Here is a tiny trained network, its code and every weight. The questions are about switching its units off for an input and a target symbol, where a switched-off unit gives its printed mean instead of its output.

import numpy as np


def w(rows, s, z=0):
    codes = np.array(rows[::2]) - 128.0
    scale = np.full(codes.shape[1], s)
    scale[-1] = z or s
    return codes * scale


def f(y):
    return np.maximum(y, 0)


def softmax(a):
    e = np.exp(a - a.max(-1, keepdims=True))
    return e / e.sum(-1, keepdims=True)


def log_softmax(a):
    a = a - a.max(-1, keepdims=True)
    return a - np.log(np.exp(a).sum(-1, keepdims=True))


def net(x, mask):
    ids = ['ΓΘΞαδεζηλμπστψ'.index(c) for c in x.split()]
    T = len(ids)
    res = E[ids] + P[:T]
    u = 0
    for l in range(2):
        r = res
        for j in range(2):
            rows = slice(2 * j, 2 * j + 2)
            q, k, v = (r @ M[l][rows].T for M in (Q, K, V))
            z = softmax(np.where(np.tri(T) > 0, q @ k.T / 2**0.5, -1e9)) @ v
            o = O[l][rows]
            res = res + np.where(mask[u + j], z, o[:, -1]) @ o[:, :-1]
        u += 2
        y = f(res @ A[l][:, :-1].T + A[l][:, -1])
        res = res + np.where(mask[u : u + 4], y, B[l][:, -1]) @ B[l][:, :-1]
        u += 4
    return log_softmax(res[-1] @ U[:, :-1].T + U[:, -1])


Q, K, V, O, A, B = {}, {}, {}, {}, {}, {}
E = w([
[46,216,134,100,158,119,144,186,136,71,98],'Γ',
[79,141,94,1,157,158,158,170,94,107,113],'Θ',
[121,89,144,148,88,162,135,205,130,111,110],'Ξ',
[104,163,134,128,45,145,137,133,149,168,130],'α',
[36,65,165,128,102,103,172,141,184,143,169],'δ',
[97,181,134,168,103,180,162,164,91,127,117],'ε',
[83,112,95,178,155,73,144,139,51,133,147],'ζ',
[131,66,73,153,124,158,151,139,69,145,154],'η',
[126,139,131,134,180,179,166,104,115,154,123],'λ',
[159,171,109,125,140,96,150,177,160,177,142],'μ',
[128,105,81,151,179,132,138,108,186,137,103],'π',
[143,66,134,82,180,78,104,112,167,115,78],'σ',
[108,84,133,107,178,143,94,142,163,193,10],'τ',
[142,132,197,129,118,114,98,52,127,110,83],'ψ',
],0.022)
P = w([
[31,116,175,111,121,172,29,162,93,154,188],'0',
[38,93,154,123,106,148,53,140,105,168,159],'1',
[60,91,147,124,116,142,71,127,107,170,132],'2',
[74,95,137,133,108,119,106,109,115,167,117],'3',
[98,92,130,139,105,100,130,98,116,172,97],'4',
[116,93,124,143,111,93,157,85,120,170,74],'5',
[141,101,115,144,114,82,194,67,126,172,57],'6',
[148,118,103,148,115,61,218,55,130,168,42],'7',
[163,125,89,153,114,50,249,43,132,170,26],'8',
],0.012)
Q[0] = w([
[178,164,106,121,103,82,126,124,113,56,210],'0.h1',
[22,139,76,104,135,96,127,91,139,239,95],'0.h1',
[94,165,139,138,50,94,187,190,87,119,144],'0.h2',
[255,178,147,114,60,184,128,99,165,5,247],'0.h2',
],0.0091)
K[0] = w([
[134,145,130,88,194,181,117,170,159,124,198],'0.h1',
[165,113,142,182,108,133,140,113,98,146,36],'0.h1',
[160,108,71,128,170,105,135,78,73,150,136],'0.h2',
[7,104,132,102,131,155,94,228,87,115,195],'0.h2',
],0.011)
V[0] = w([
[123,83,139,107,116,158,112,184,180,149,92],'0.h1',
[97,112,137,9,108,123,158,44,112,143,179],'0.h1',
[104,120,79,129,250,103,181,141,134,154,116],'0.h2',
[145,198,253,94,143,164,182,115,170,181,124],'0.h2',
],0.0065)
O[0] = w([
[106,54,157,181,77,189,129,204,209,86,101,210],'0.h1',
[71,57,95,72,100,141,142,37,168,209,174,124],'0.h1',
[110,15,175,129,254,134,161,229,66,153,140,252],'0.h2',
[106,119,191,121,96,78,55,134,106,182,7,173],'0.h2',
],0.0072,0.0046)
A[0] = w([
[130,75,92,64,120,132,83,156,144,167,103,91],'0.n1',
[99,105,69,207,72,122,208,65,180,2,181,3],'0.n2',
[79,181,101,172,50,162,210,147,86,115,175,126],'0.n3',
[201,171,123,111,129,129,149,224,118,66,146,148],'0.n4',
],0.0066,0.0022)
B[0] = w([
[185,106,150,79,82,70,176,112,123,179,188,253],'0.n1',
[105,190,126,1,159,191,185,122,149,78,124,165],'0.n2',
[172,24,37,16,163,86,37,151,107,169,39,247],'0.n3',
[79,96,49,158,173,191,132,106,128,151,119,173],'0.n4',
],0.008,0.0037)
Q[1] = w([
[241,193,170,186,150,187,157,76,134,61,213],'1.h1',
[147,120,195,148,172,148,99,96,64,163,136],'1.h1',
[160,103,110,142,165,67,133,187,170,142,141],'1.h2',
[247,222,133,149,67,125,86,85,195,62,187],'1.h2',
],0.013)
K[1] = w([
[40,141,111,98,87,166,65,188,115,132,205],'1.h1',
[137,138,188,185,131,90,150,121,209,166,202],'1.h1',
[119,82,111,81,129,171,139,170,136,225,51],'1.h2',
[59,126,175,109,101,221,1,117,66,112,217],'1.h2',
],0.0094)
V[1] = w([
[138,81,178,56,203,77,79,82,253,90,153],'1.h1',
[119,135,124,10,65,86,94,202,92,113,108],'1.h1',
[106,143,172,124,121,148,85,124,130,129,64],'1.h2',
[196,159,131,143,156,97,52,148,214,119,192],'1.h2',
],0.0075)
O[1] = w([
[222,140,137,135,169,150,105,68,254,102,110,223],'1.h1',
[134,116,92,159,142,2,211,174,127,84,115,148],'1.h1',
[151,139,122,160,101,141,154,175,72,111,153,159],'1.h2',
[149,97,119,119,219,80,173,155,155,233,47,1],'1.h2',
],0.0081,0.0062)
A[1] = w([
[82,72,4,150,134,207,215,56,91,170,119,43],'1.n1',
[220,124,95,116,244,161,106,109,177,182,99,168],'1.n2',
[114,83,128,96,224,210,159,194,169,188,110,2],'1.n3',
[12,254,181,86,230,110,79,114,168,35,68,101],'1.n4',
],0.0052,0.0028)
B[1] = w([
[207,157,179,91,137,52,96,130,169,147,143,208],'1.n1',
[60,163,101,151,158,115,32,96,140,60,166,254],'1.n2',
[182,165,105,133,151,140,254,141,99,158,151,229],'1.n3',
[222,168,223,108,183,110,71,116,153,161,229,152],'1.n4',
],0.0096,0.0072)
U = w([
[214,93,166,185,135,192,153,170,165,79,99,176],'Γ',
[85,112,165,131,160,110,112,88,194,78,124,49],'Θ',
[203,95,101,123,152,120,99,90,96,147,208,80],'Ξ',
[98,165,76,174,195,186,129,76,196,112,133,148],'α',
[146,207,117,113,67,145,67,81,200,187,82,209],'δ',
[130,194,83,112,191,189,54,150,94,92,5,156],'ε',
[52,107,192,124,137,126,204,64,184,128,184,20],'ζ',
[147,102,210,121,206,92,137,158,167,243,34,109],'η',
[100,151,108,154,189,254,129,59,125,219,163,253],'λ',
[141,152,101,11,155,160,163,97,129,93,130,74],'μ',
[64,142,103,212,170,74,121,64,75,89,141,91],'π',
[106,109,224,132,109,182,28,66,96,129,144,151],'σ',
[154,203,202,116,167,122,97,147,147,116,154,41],'τ',
[143,226,91,212,122,97,183,121,189,210,157,173],'ψ',
],0.0063,0.0057)

Each question gives the input, a string of symbols that net reads in full, and the target symbol t.
The units are the heads (2 rows each of Q, K, V and O) and the neurons (one row each of A and B). Each row of codes is followed by its name. A weight is (code - 128) times the scale printed after its matrix; where a second scale follows, it is the last column's (O, A, B and U).
mask holds one flag per unit, layer by layer, with each layer's heads first. A switched-off unit (its flag False) gives its mean, the last column of its rows in O or B, instead of its output. The means were averaged over made-up inputs and are rounded, as every weight is.
A unit's drop is (log p(t) with every unit on - log p(t) with that unit switched off) / (log p(t) with every unit on - log p(t) with every unit switched off).
The circuit of an input: a set's keep is (log p(t) with only the set's units on - log p(t) with every unit switched off) / (log p(t) with every unit on - log p(t) with every unit switched off). Starting from all 12 units, units are removed one at a time, each time the one whose removal leaves the highest keep (on an exact tie, the one counted first), for as long as the keep stays at least 0.8.
circuit, biggest first: the units of the circuit, biggest drop first
k most important neurons: the k neurons with the biggest drops, biggest first
k most important neurons of layer l: the k neurons of layer l with the biggest drops, biggest first
heads that matter: for each layer, one digit per head in row order, 1 if its drop is at least 0.15 and else 0, layers parted by /
input α μ λ Γ ε μ ε δ, target η: circuit, biggest first	(1.h2; 1.n2)
input λ ε λ λ ε μ π α, target λ: heads that matter	01 / 10
input λ Γ η ζ Ξ η σ λ, target α: heads that matter	01 / 10
input Ξ ε μ, target η: heads that matter	01 / 11
input μ ζ ε Γ δ ε ζ, target Ξ: heads that matter	11 / 00
input τ μ λ α λ Θ λ, target σ: heads that matter	01 / 11
input λ α λ Θ μ ε, target η: circuit, biggest first	(1.h2; 0.n3)
input α ψ μ λ η λ μ λ λ, target η: heads that matter	01 / 10
input Ξ λ μ σ ψ Ξ, target δ: circuit, biggest first	(0.h2)
input λ η μ λ ε τ μ μ, target Γ: 2 most important neurons	(0.n1; 1.n2)
input λ λ Θ Γ, target τ: 2 most important neurons of layer 0	(0.n4; 0.n1)
input α μ λ μ Γ λ μ η, target η: heads that matter	00 / 11
input ε η π ε λ Γ, target σ: heads that matter	00 / 11
input α ζ λ τ ε, target Γ: circuit, biggest first	(1.h2; 0.h1)
input μ π ε Ξ Θ η, target μ: heads that matter	01 / 00
input μ ζ μ α, target η: circuit, biggest first	(1.h2; 1.n2)
input α Γ λ δ λ η Θ ψ δ, target δ: circuit, biggest first	(0.h2; 1.n3)
input δ λ δ, target σ: 3 most important neurons	(1.n3; 0.n3; 0.n2)
input λ ζ δ Ξ η Γ, target μ: 2 most important neurons	(0.n3; 0.n2)
input ψ δ λ π Γ λ ε ε, target ε: heads that matter	10 / 00
input Θ ζ π τ Γ, target Γ: circuit, biggest first	(0.h1; 1.n2; 1.h2)
input λ λ Γ ψ μ Γ, target δ: heads that matter	11 / 00
input λ η μ π τ δ, target Γ: circuit, biggest first	(0.h1; 1.h2)
input ε α ε ε, target π: circuit, biggest first	(1.h1)
